Below are the code and all the weights of a small trained network. Each question names an input and a target symbol and asks about switching units off, where a switched-off unit gives its printed mean instead of its output.

import numpy as np


def w(rows, s, z=0):
    codes = np.array(rows[::2]) - 128.0
    scale = np.full(codes.shape[1], s)
    scale[-1] = z or s
    return codes * scale


def norm(h):
    return h / np.sqrt((h * h).mean(-1, keepdims=True) + 1e-5)


def f(y):
    return y / 2 * (1 + np.tanh(0.7978845608 * (y + 0.044715 * y**3)))


def softmax(a):
    e = np.exp(a - a.max(-1, keepdims=True))
    return e / e.sum(-1, keepdims=True)


def log_softmax(a):
    a = a - a.max(-1, keepdims=True)
    return a - np.log(np.exp(a).sum(-1, keepdims=True))


def net(x, mask):
    ids = ['βγδεζηθλμξπσψω'.index(c) for c in x.split()]
    T = len(ids)
    res = E[ids] + P[:T]
    u = 0
    for l in range(3):
        q, k, v = (norm(res) @ M[l].T for M in (Q, K, V))
        z = softmax(np.where(np.tri(T) > 0, q @ k.T / 2**0.5, -1e9)) @ v
        res = res + np.where(mask[u], z, O[l][:, -1]) @ O[l][:, :-1]
        u += 1
        y = f(norm(res) @ A[l][:, :-1].T + A[l][:, -1])
        res = res + np.where(mask[u : u + 8], y, B[l][:, -1]) @ B[l][:, :-1]
        u += 8
    return log_softmax(norm(res)[-1] @ U[:, :-1].T + U[:, -1])


Q, K, V, O, A, B = {}, {}, {}, {}, {}, {}
E = w([
[2,176,70],'β',
[140,107,86],'γ',
[126,117,182],'δ',
[164,147,162],'ε',
[132,97,99],'ζ',
[123,116,132],'η',
[141,138,158],'θ',
[128,118,182],'λ',
[136,143,176],'μ',
[123,111,116],'ξ',
[126,100,96],'π',
[151,142,149],'σ',
[162,104,132],'ψ',
[139,140,164],'ω',
],0.013)
P = w([
[5,41,67],'0',
[209,172,94],'1',
[204,101,106],'2',
[185,75,96],'3',
[187,89,113],'4',
[178,65,107],'5',
[167,72,97],'6',
[170,68,117],'7',
[147,69,106],'8',
[132,83,98],'9',
[126,57,98],'10',
[120,112,79],'11',
],0.0024)
Q[0] = w([
[157,80,78],'0.h0',
[216,103,3],'0.h0',
],0.0039)
K[0] = w([
[62,255,67],'0.h0',
[47,170,165],'0.h0',
],0.0035)
V[0] = w([
[225,85,252],'0.h0',
[74,211,171],'0.h0',
],0.0015)
O[0] = w([
[236,205,244,254],'0.h0',
[126,159,252,49],'0.h0',
],0.0016,0.001)
A[0] = w([
[66,118,159,77],'0.n0',
[80,148,58,214],'0.n1',
[83,103,92,139],'0.n2',
[138,128,121,103],'0.n3',
[108,142,81,250],'0.n4',
[97,120,157,73],'0.n5',
[136,126,105,88],'0.n6',
[138,255,145,169],'0.n7',
],0.0049,0.0019)
B[0] = w([
[155,128,137,21],'0.n0',
[135,79,169,181],'0.n1',
[147,73,173,152],'0.n2',
[116,127,124,108],'0.n3',
[121,1,172,254],'0.n4',
[160,165,129,43],'0.n5',
[111,120,136,83],'0.n6',
[156,33,164,183],'0.n7',
],0.0037,0.00063)
Q[1] = w([
[1,56,26],'1.h0',
[221,210,213],'1.h0',
],0.0063)
K[1] = w([
[10,228,3],'1.h0',
[207,89,245],'1.h0',
],0.0052)
V[1] = w([
[252,17,222],'1.h0',
[133,22,52],'1.h0',
],0.0033)
O[1] = w([
[166,255,78,253],'1.h0',
[219,165,222,146],'1.h0',
],0.0063,0.0036)
A[1] = w([
[127,143,85,120],'1.n0',
[119,64,134,40],'1.n1',
[159,175,103,94],'1.n2',
[164,111,1,41],'1.n3',
[135,163,134,34],'1.n4',
[215,97,183,115],'1.n5',
[148,130,163,69],'1.n6',
[175,195,200,3],'1.n7',
],0.007,0.0026)
B[1] = w([
[156,132,191,143],'1.n0',
[204,121,152,94],'1.n1',
[65,56,167,223],'1.n2',
[193,222,165,171],'1.n3',
[122,60,85,123],'1.n4',
[87,231,101,254],'1.n5',
[144,154,97,123],'1.n6',
[255,49,30,228],'1.n7',
],0.0036,0.0024)
Q[2] = w([
[71,6,177],'2.h0',
[156,185,113],'2.h0',
],0.015)
K[2] = w([
[254,197,114],'2.h0',
[64,63,98],'2.h0',
],0.0097)
V[2] = w([
[228,3,227],'2.h0',
[239,154,16],'2.h0',
],0.0039)
O[2] = w([
[157,40,119,27],'2.h0',
[80,126,1,5],'2.h0',
],0.0079,0.0016)
A[2] = w([
[165,192,152,197],'2.n0',
[8,88,121,34],'2.n1',
[123,68,84,2],'2.n2',
[138,110,196,34],'2.n3',
[111,126,38,74],'2.n4',
[142,108,187,92],'2.n5',
[143,105,120,81],'2.n6',
[165,43,114,105],'2.n7',
],0.013,0.0045)
B[2] = w([
[55,89,99,254],'2.n0',
[92,87,254,140],'2.n1',
[166,147,62,132],'2.n2',
[188,160,132,139],'2.n3',
[188,165,185,149],'2.n4',
[199,186,168,149],'2.n5',
[115,124,128,122],'2.n6',
[38,70,106,166],'2.n7',
],0.0083)
U = w([
[36,81,225,3],'β',
[181,112,43,166],'γ',
[204,151,191,93],'δ',
[173,221,72,162],'ε',
[114,72,63,130],'ζ',
[211,92,212,114],'η',
[45,156,127,66],'θ',
[206,158,200,103],'λ',
[129,189,207,113],'μ',
[183,5,205,145],'ξ',
[91,60,71,179],'π',
[31,179,34,120],'σ',
[209,187,83,185],'ψ',
[67,174,156,99],'ω',
],0.014,0.005)

Each question gives the input, a string of symbols that net reads in full, and the target symbol t.
The units are the heads (2 rows each of Q, K, V and O) and the neurons (one row each of A and B). Each row of codes is followed by its name. A weight is (code - 128) times the scale printed after its matrix; where a second scale follows, it is the last column's (O, A, B and U).
mask holds one flag per unit, layer by layer, with each layer's heads first. A switched-off unit (its flag False) gives its mean, the last column of its rows in O or B, instead of its output. The means were averaged over made-up inputs and are rounded, as every weight is.
A unit's drop is (log p(t) with every unit on - log p(t) with that unit switched off) / (log p(t) with every unit on - log p(t) with every unit switched off).
The circuit of an input: a set's keep is (log p(t) with only the set's units on - log p(t) with every unit switched off) / (log p(t) with every unit on - log p(t) with every unit switched off). Starting from the 12 units with the biggest drops (on a tie, the unit counted first), units are removed one at a time, each time the one whose removal leaves the highest keep (on an exact tie, the one counted first), for as long as the keep stays at least 0.8.
circuit, biggest first: the units of the circuit, biggest drop first
most important unit: the unit with the biggest drop
top k neurons: the k neurons with the biggest drops, biggest first
top k neurons in layer l: the k neurons of layer l with the biggest drops, biggest first
input σ δ μ ω μ λ λ, target σ: top 3 neurons in layer 0 -> [0.n4 0.n2 0.n1]
input ε μ ε ξ ψ μ σ σ, target ε: top neuron -> [0.n7]
input ξ ζ σ μ θ, target ξ: top 2 neurons in layer 1 -> [1.n7 1.n1]
input ξ σ ε, target ξ: circuit, biggest first -> [2.h0 1.h0]
input ε ξ π θ, target ε: circuit, biggest first -> [2.h0 2.n4]
input σ ω ω ψ δ δ ζ σ ψ λ μ, target σ: circuit, biggest first -> [1.h0 2.h0]
input ξ ε ζ σ ω ξ π δ μ λ, target ξ: top 4 neurons -> [1.n7 2.n7 1.n1 2.n0]
input ψ μ μ π π ξ ω, target ψ: top 2 neurons -> [2.n4 2.n0]
input σ π η, target σ: top 2 neurons -> [0.n4 1.n7]
input ψ ξ σ, target ψ: circuit, biggest first -> [2.h0 2.n4]
input ξ ε ε μ ψ θ σ η ζ, target ξ: circuit, biggest first -> [1.h0 2.h0 1.n3]
input ξ δ ζ θ ε σ λ μ π δ, target ξ: top 3 neurons -> [1.n7 2.n7 1.n1]
input ε λ ω μ, target ε: circuit, biggest first -> [2.h0 1.n7 2.n4 1.h0]
input β σ ξ β σ ε θ σ ξ, target β: most important unit -> 2.n1
input μ σ π σ μ π θ ψ, target μ: top 2 neurons in layer 2 -> [2.n7 2.n0]
input ψ γ θ ξ ψ γ η η π ε π, target ψ: circuit, biggest first -> [2.h0 2.n4 2.n0]
input π γ ω μ, target π: circuit, biggest first -> [1.h0 2.h0]
input μ π ζ π θ ε ζ μ η, target μ: top 2 neurons -> [1.n5 2.n7]
input σ ξ ω, target σ: top 2 neurons -> [0.n4 1.n7]
input ε μ ω ψ ω ξ ψ, target ε: circuit, biggest first -> [2.h0 2.n4 1.h0]
input γ π ψ, target γ: top 2 neurons in layer 2 -> [2.n0 2.n4]
input σ ξ μ μ π ξ ξ δ, target σ: most important unit -> 1.h0
input π ξ η σ ξ ζ π ξ ε ξ σ, target π: top 2 neurons -> [2.n7 1.n7]
input σ ξ γ η σ ε ξ ξ γ, target σ: top 4 neurons -> [1.n7 0.n4 0.n2 0.n1]
input ψ λ μ, target ψ: top 3 neurons -> [1.n7 2.n4 2.n0]
input γ ψ ζ ω σ ξ ζ δ σ ξ, target γ: top 3 neurons -> [1.n2 2.n0 2.n4]
input σ π ω ζ, target σ: top 2 neurons -> [1.n7 0.n4]
